Here is a tiny trained network, its code and every weight. The questions are about switching its units off for an input and a class, where a switched-off unit gives its printed mean instead of its output.

import numpy as np


def w(rows, s, z=0):
    codes = np.array(rows[::2]) - 128.0
    scale = np.full(codes.shape[1], s)
    scale[-1] = z or s
    return codes * scale


def norm(h):
    return h / np.sqrt((h * h).mean(-1, keepdims=True) + 1e-5)


def f(y):
    return y / 2 * (1 + np.tanh(0.7978845608 * (y + 0.044715 * y**3)))


def log_softmax(a):
    a = a - a.max(-1, keepdims=True)
    return a - np.log(np.exp(a).sum(-1, keepdims=True))


def net(x, mask):
    res = np.array(x, float).reshape(1, 4) / 4 @ E
    u = 0
    for l in range(3):
        y = f(norm(res) @ A[l][:, :-1].T + A[l][:, -1])
        res = res + np.where(mask[u : u + 8], y, B[l][:, -1]) @ B[l][:, :-1]
        u += 8
    return log_softmax(norm(res)[-1] @ U[:, :-1].T + U[:, -1])


A, B = {}, {}
E = w([
[243,166,72,164,47,177,99,147],'x0',
[76,101,199,178,75,226,106,52],'x1',
[129,128,127,126,126,130,132,127],'x2',
[123,41,7,103,114,99,109,27],'x3',
],0.0018)
A[0] = w([
[129,131,132,122,123,124,125,125,123],'0.n1',
[114,231,215,142,116,138,130,220,90],'0.n2',
[171,154,70,115,196,39,133,190,4],'0.n3',
[93,72,5,92,94,87,73,35,63],'0.n4',
[233,158,77,142,44,206,136,155,87],'0.n5',
[36,81,179,54,194,109,187,108,97],'0.n6',
[174,153,76,123,194,32,141,192,80],'0.n7',
[87,93,197,225,102,217,93,52,94],'0.n8',
],0.0031,0.002)
B[0] = w([
[126,124,129,127,130,131,122,130,126],'0.n1',
[192,3,89,132,191,168,163,120,249],'0.n2',
[80,141,144,87,65,180,134,116,164],'0.n3',
[191,105,153,160,198,191,192,184,236],'0.n4',
[105,173,139,173,137,24,68,96,213],'0.n5',
[168,183,105,200,102,88,53,131,203],'0.n6',
[89,151,105,63,61,166,131,146,198],'0.n7',
[117,172,79,17,84,123,160,182,227],'0.n8',
],0.004,0.002)
A[1] = w([
[135,112,125,99,133,101,131,133,137],'1.n1',
[126,135,89,59,135,89,140,162,143],'1.n2',
[144,99,155,151,161,160,178,140,93],'1.n3',
[47,97,162,17,158,129,255,124,2],'1.n4',
[117,137,151,162,125,154,102,110,95],'1.n5',
[71,127,190,139,40,228,118,59,27],'1.n6',
[79,105,185,180,66,217,111,55,69],'1.n7',
[6,114,180,136,220,43,116,106,53],'1.n8',
],0.0026,0.0018)
B[1] = w([
[110,119,149,138,83,173,131,135,158],'1.n1',
[94,124,169,120,56,174,149,109,255],'1.n2',
[185,94,96,143,179,146,117,115,178],'1.n3',
[250,201,48,164,25,129,83,110,159],'1.n4',
[189,145,62,135,169,55,145,169,60],'1.n5',
[152,159,15,38,142,36,156,213,51],'1.n6',
[118,190,27,23,119,66,188,236,57],'1.n7',
[178,191,125,240,10,82,31,75,105],'1.n8',
],0.0022,0.00062)
A[2] = w([
[148,17,100,126,179,159,177,87,32],'2.n1',
[68,137,160,181,169,68,75,108,23],'2.n2',
[185,154,111,127,109,146,136,158,184],'2.n3',
[77,152,103,2,85,123,152,165,7],'2.n4',
[173,178,117,214,101,76,25,105,48],'2.n5',
[130,69,88,126,131,124,145,82,93],'2.n6',
[155,108,190,145,218,194,205,157,45],'2.n7',
[127,91,87,126,121,119,138,87,108],'2.n8',
],0.0044,0.0011)
B[2] = w([
[176,110,215,158,187,155,101,201,216],'2.n1',
[162,155,88,180,60,104,104,85,151],'2.n2',
[47,101,148,127,144,113,133,83,193],'2.n3',
[86,188,81,2,83,157,197,104,223],'2.n4',
[62,142,161,198,97,60,97,75,209],'2.n5',
[125,119,189,133,169,163,125,177,144],'2.n6',
[162,46,114,144,201,162,101,116,254],'2.n7',
[120,131,185,129,157,148,134,163,135],'2.n8',
],0.0039,0.0028)
U = w([
[186,49,168,152,234,188,131,174,254],'0',
[92,175,89,2,80,148,180,136,71],'1',
[110,158,135,232,87,45,78,72,44],'2',
],0.0083,0.00078)

Each question gives the input, the list of numbers given to net, and the class t.
The units are the neurons (one row each of A and B). Each row of codes is followed by its name. A weight is (code - 128) times the scale printed after its matrix; where a second scale follows, it is the last column's (A, B and U).
mask holds one flag per neuron, layer by layer. A switched-off neuron (its flag False) gives its mean, the last column of its row in B, instead of its output. The means were averaged over made-up inputs and are rounded, as every weight is.
A unit's drop is (log p(t) with every unit on - log p(t) with that unit switched off) / (log p(t) with every unit on - log p(t) with every unit switched off).
The circuit of an input: a set's keep is (log p(t) with only the set's units on - log p(t) with every unit switched off) / (log p(t) with every unit on - log p(t) with every unit switched off). Starting from the 12 units with the biggest drops (on a tie, the unit counted first), units are removed one at a time, each time the one whose removal leaves the highest keep (on an exact tie, the one counted first), for as long as the keep stays at least 0.8.
units of the circuit, in order: the units of the circuit, biggest drop first
k most important neurons: the k neurons with the biggest drops, biggest first
top k neurons in layer l: the k neurons of layer l with the biggest drops, biggest first
drop when u is switched off: that unit's drop, to one decimal
input [6,3,2,8], class 0: units of the circuit, in order -> 0.n4
input [-8,8,1,-3], class 1: units of the circuit, in order -> 0.n8; 1.n6
input [-8,7,5,6], class 2: 4 most important neurons -> 1.n8; 0.n6; 0.n2; 0.n7
input [-6,-4,6,4], class 2: 4 most important neurons -> 0.n8; 0.n2; 0.n6; 1.n8
input [6,-4,-2,2], class 2: 2 most important neurons -> 0.n5; 0.n8
input [7,0,7,-5], class 2: top 2 neurons in layer 0 -> 0.n5; 0.n4
input [5,-5,-7,2], class 1: 2 most important neurons -> 0.n7; 0.n6
input [3,-6,-8,8], class 0: 2 most important neurons -> 0.n4; 0.n8
input [-5,-7,-2,-5], class 1: 2 most important neurons -> 0.n7; 0.n4
input [5,0,0,-4], class 2: 3 most important neurons -> 0.n5; 0.n4; 2.n5
input [-8,0,3,6], class 2: 2 most important neurons -> 0.n2; 0.n6
input [-2,5,-3,-3], class 1: top 2 neurons in layer 0 -> 0.n8; 0.n4
input [5,-6,-6,7], class 0: drop when 0.n8 is switched off -> 2.6
input [-6,-4,6,2], class 2: top neuron in layer 0 -> 0.n8
input [-6,4,-1,1], class 2: drop when 0.n7 is switched off -> 0.1
